Here is a tiny trained network, its code and every weight. The questions are about switching its units off for an input and a class, where a switched-off unit gives its printed mean instead of its output.

import numpy as np


def w(rows, s, z=0):
    codes = np.array(rows[::2]) - 128.0
    scale = np.full(codes.shape[1], s)
    scale[-1] = z or s
    return codes * scale


def f(y):
    return np.maximum(y, 0)


def log_softmax(a):
    a = a - a.max(-1, keepdims=True)
    return a - np.log(np.exp(a).sum(-1, keepdims=True))


def net(x, mask):
    res = np.array(x, float).reshape(1, 7) / 4 @ E
    y = f(res @ A[0][:, :-1].T + A[0][:, -1])
    res = res + np.where(mask, y, B[0][:, -1]) @ B[0][:, :-1]
    return log_softmax(res[-1] @ U[:, :-1].T + U[:, -1])


A, B = {}, {}
E = w([
[202,186,110,13,82],'x0',
[27,61,145,111,146],'x1',
[73,98,199,133,45],'x2',
[253,51,80,119,110],'x3',
[219,152,243,139,79],'x4',
[101,42,80,73,81],'x5',
[111,233,37,176,8],'x6',
],0.0068)
A[0] = w([
[152,152,139,146,221,171],'n1',
[196,179,83,166,177,165],'n2',
[168,139,175,170,72,163],'n3',
[82,84,171,103,31,95],'n4',
[120,85,103,168,164,102],'n5',
[158,112,101,169,148,101],'n6',
[93,102,131,173,134,232],'n7',
[137,112,182,119,69,127],'n8',
[109,147,103,141,146,50],'n9',
[90,155,140,200,154,255],'n10',
[76,112,110,140,138,177],'n11',
[112,102,73,102,7,196],'n12',
[176,44,59,114,129,235],'n13',
[95,102,137,89,222,83],'n14',
[97,162,163,213,140,42],'n15',
[188,66,55,134,108,103],'n16',
[170,147,151,118,110,116],'n17',
[131,140,188,141,72,237],'n18',
[167,176,112,151,140,196],'n19',
[131,163,91,137,155,84],'n20',
[108,149,183,193,137,97],'n21',
[171,175,174,127,125,14],'n22',
[133,175,82,118,155,123],'n23',
[144,109,145,154,99,147],'n24',
],0.015,0.0029)
B[0] = w([
[116,99,47,124,144,202],'n1',
[120,44,36,125,156,226],'n2',
[129,157,75,128,92,202],'n3',
[121,100,59,126,55,218],'n4',
[108,171,146,88,186,184],'n5',
[104,120,144,94,183,161],'n6',
[146,186,124,139,171,200],'n7',
[133,114,128,128,43,181],'n8',
[146,127,119,103,118,156],'n9',
[130,191,148,143,159,216],'n10',
[176,152,114,142,178,201],'n11',
[137,213,31,130,43,251],'n12',
[136,246,157,153,199,228],'n13',
[128,35,130,156,212,218],'n14',
[145,237,174,114,125,191],'n15',
[106,212,190,145,205,205],'n16',
[86,94,134,151,115,177],'n17',
[147,134,141,122,57,201],'n18',
[120,102,64,124,137,200],'n19',
[136,117,105,104,103,169],'n20',
[140,239,117,131,109,186],'n21',
[105,108,107,131,101,184],'n22',
[130,121,83,148,84,185],'n23',
[104,155,114,99,110,159],'n24',
],0.014,0.011)
U = w([
[149,181,192,157,137,254],'0',
[120,57,83,153,205,106],'1',
[136,111,2,151,67,177],'2',
[135,52,167,103,66,37],'3',
],0.0074,0.0025)

Each question gives the input, the list of numbers given to net, and the class t.
The units are the neurons (one row each of A and B). Each row of codes is followed by its name. A weight is (code - 128) times the scale printed after its matrix; where a second scale follows, it is the last column's (A, B and U).
mask holds one flag per neuron, in row order. A switched-off neuron (its flag False) gives its mean, the last column of its row in B, instead of its output. The means were averaged over made-up inputs and are rounded, as every weight is.
A unit's drop is (log p(t) with every unit on - log p(t) with that unit switched off) / (log p(t) with every unit on - log p(t) with every unit switched off).
The circuit of an input: a set's keep is (log p(t) with only the set's units on - log p(t) with every unit switched off) / (log p(t) with every unit on - log p(t) with every unit switched off). Starting from the 12 units with the biggest drops (on a tie, the unit counted first), units are removed one at a time, each time the one whose removal leaves the highest keep (on an exact tie, the one counted first), for as long as the keep stays at least 0.8.
units of the circuit, in order: the units of the circuit, biggest drop first
top k neurons: the k neurons with the biggest drops, biggest first
drop of u: that unit's drop, to one decimal
input [-3,-6,-4,-6,-5,-1,-3], class 1: units of the circuit, in order	[n12 n14]
input [-8,-3,8,-7,-2,2,6], class 0: top neuron	[n15]
input [6,4,5,4,-4,-1,-6], class 1: units of the circuit, in order	[n14 n12]
input [4,6,-7,5,-5,4,5], class 0: top 2 neurons	[n16 n13]
input [-4,2,-5,2,-4,8,8], class 0: top 2 neurons	[n16 n13]
input [-1,7,4,-1,2,-2,-3], class 0: drop of n7	0.1
input [-4,5,-3,3,-3,3,0], class 0: drop of n13	0.2
input [1,-2,3,5,-3,-2,-8], class 1: drop of n14	0.3
input [2,6,3,-6,2,4,-7], class 3: drop of n11	-0.1
input [-2,5,-2,7,-6,8,-6], class 0: top 2 neurons	[n13 n16]
